Here is a tiny trained network, its code and every weight. The questions are about switching its units off for an input and a class, where a switched-off unit gives its printed mean instead of its output.

import numpy as np


def w(rows, s, z=0):
    codes = np.array(rows[::2]) - 128.0
    scale = np.full(codes.shape[1], s)
    scale[-1] = z or s
    return codes * scale


def f(y):
    return np.maximum(y, 0)


def log_softmax(a):
    a = a - a.max(-1, keepdims=True)
    return a - np.log(np.exp(a).sum(-1, keepdims=True))


def net(x, mask):
    res = np.array(x, float).reshape(1, 5) / 4 @ E
    y = f(res @ A[0][:, :-1].T + A[0][:, -1])
    res = res + np.where(mask, y, B[0][:, -1]) @ B[0][:, :-1]
    return log_softmax(res[-1] @ U[:, :-1].T + U[:, -1])


A, B = {}, {}
E = w([
[7,79,92,132,115,130,40,140,149],'x0',
[87,118,142,223,146,122,186,107,168],'x1',
[142,94,107,155,116,171,131,137,98],'x2',
[129,102,68,134,120,92,144,3,92],'x3',
[110,42,160,109,162,61,162,181,88],'x4',
],0.011)
A[0] = w([
[102,157,93,144,80,241,125,74,72,116],'N1',
[154,127,103,49,114,96,59,127,70,45],'N2',
[52,81,106,151,53,108,28,141,141,113],'N3',
[126,43,176,143,184,91,152,136,24,64],'N4',
[155,102,2,146,155,43,128,40,90,16],'N5',
[146,228,147,125,108,239,91,50,198,2],'N6',
[70,112,146,211,176,100,161,86,140,133],'N7',
],0.009,0.0026)
B[0] = w([
[87,152,156,28,165,91,110,127,156,215],'N1',
[138,91,153,91,111,239,218,108,247,201],'N2',
[198,180,228,180,147,114,77,73,129,252],'N3',
[105,102,158,60,145,29,154,99,138,218],'N4',
[163,143,94,186,145,60,59,216,168,240],'N5',
[85,117,142,90,85,42,133,129,140,255],'N6',
[152,106,115,123,155,190,180,106,200,209],'N7',
],0.011,0.0094)
U = w([
[27,95,180,85,89,41,130,104,135,31],'0',
[157,154,129,164,118,109,89,254,185,206],'1',
[137,168,152,106,173,130,140,105,145,253],'2',
[138,116,131,135,100,201,184,71,227,98],'3',
[233,202,202,152,118,97,142,54,92,114],'4',
[111,174,102,167,101,125,113,137,75,148],'5',
[97,179,49,168,138,203,141,143,50,53],'6',
[88,169,59,174,125,195,134,115,6,49],'7',
],0.0094,0.0073)

Each question gives the input, the list of numbers given to net, and the class t.
The units are the neurons (one row each of A and B). Each row of codes is followed by its name. A weight is (code - 128) times the scale printed after its matrix; where a second scale follows, it is the last column's (A, B and U).
mask holds one flag per neuron, in row order. A switched-off neuron (its flag False) gives its mean, the last column of its row in B, instead of its output. The means were averaged over made-up inputs and are rounded, as every weight is.
A unit's drop is (log p(t) with every unit on - log p(t) with that unit switched off) / (log p(t) with every unit on - log p(t) with every unit switched off).
The circuit of an input: a set's keep is (log p(t) with only the set's units on - log p(t) with every unit switched off) / (log p(t) with every unit on - log p(t) with every unit switched off). Starting from all 7 units, units are removed one at a time, each time the one whose removal leaves the highest keep (on an exact tie, the one counted first), for as long as the keep stays at least 0.8.
units of the circuit, in order: the units of the circuit, biggest drop first
most important unit: the unit with the biggest drop
top k neurons: the k neurons with the biggest drops, biggest first
drop of u: that unit's drop, to one decimal
input [8,8,0,-6,-4], class 3: units of the circuit, in order : (N7)
input [0,-2,8,-6,8], class 0: top 2 neurons : (N4, N5)
input [-6,-8,1,4,7], class 3: top 2 neurons : (N2, N6)
input [-6,-1,-1,7,-8], class 0: top 2 neurons : (N6, N1)
input [-4,-8,-1,-2,-6], class 3: top 4 neurons : (N2, N4, N5, N3)
input [2,3,-7,-6,4], class 2: units of the circuit, in order : (N5, N6)
input [-6,-8,0,4,1], class 3: top 2 neurons : (N2, N3)
input [4,4,-4,5,-4], class 1: top 3 neurons : (N5, N4, N2)
input [-2,8,4,-7,5], class 3: units of the circuit, in order : (N7, N5)
input [-3,8,2,-2,2], class 3: top 3 neurons : (N7, N5, N3)
input [3,8,-4,-5,3], class 3: top 2 neurons : (N7, N5)
input [-2,1,0,-5,-5], class 0: top 3 neurons : (N6, N5, N3)
input [8,5,-8,6,-4], class 2: top 2 neurons : (N7, N3)
input [-4,7,8,-8,8], class 0: units of the circuit, in order : (N4)
input [5,-4,5,1,4], class 2: top 2 neurons : (N6, N2)
input [-7,2,-5,7,-7], class 0: top 3 neurons : (N6, N3, N1)
input [1,8,7,-4,0], class 3: drop of N5 : 0.4
input [7,-4,6,-2,0], class 4: drop of N3 : 0.8
input [7,6,-5,-5,3], class 4: drop of N5 : 0.2
input [-8,-6,8,6,-6], class 2: most important unit : N1
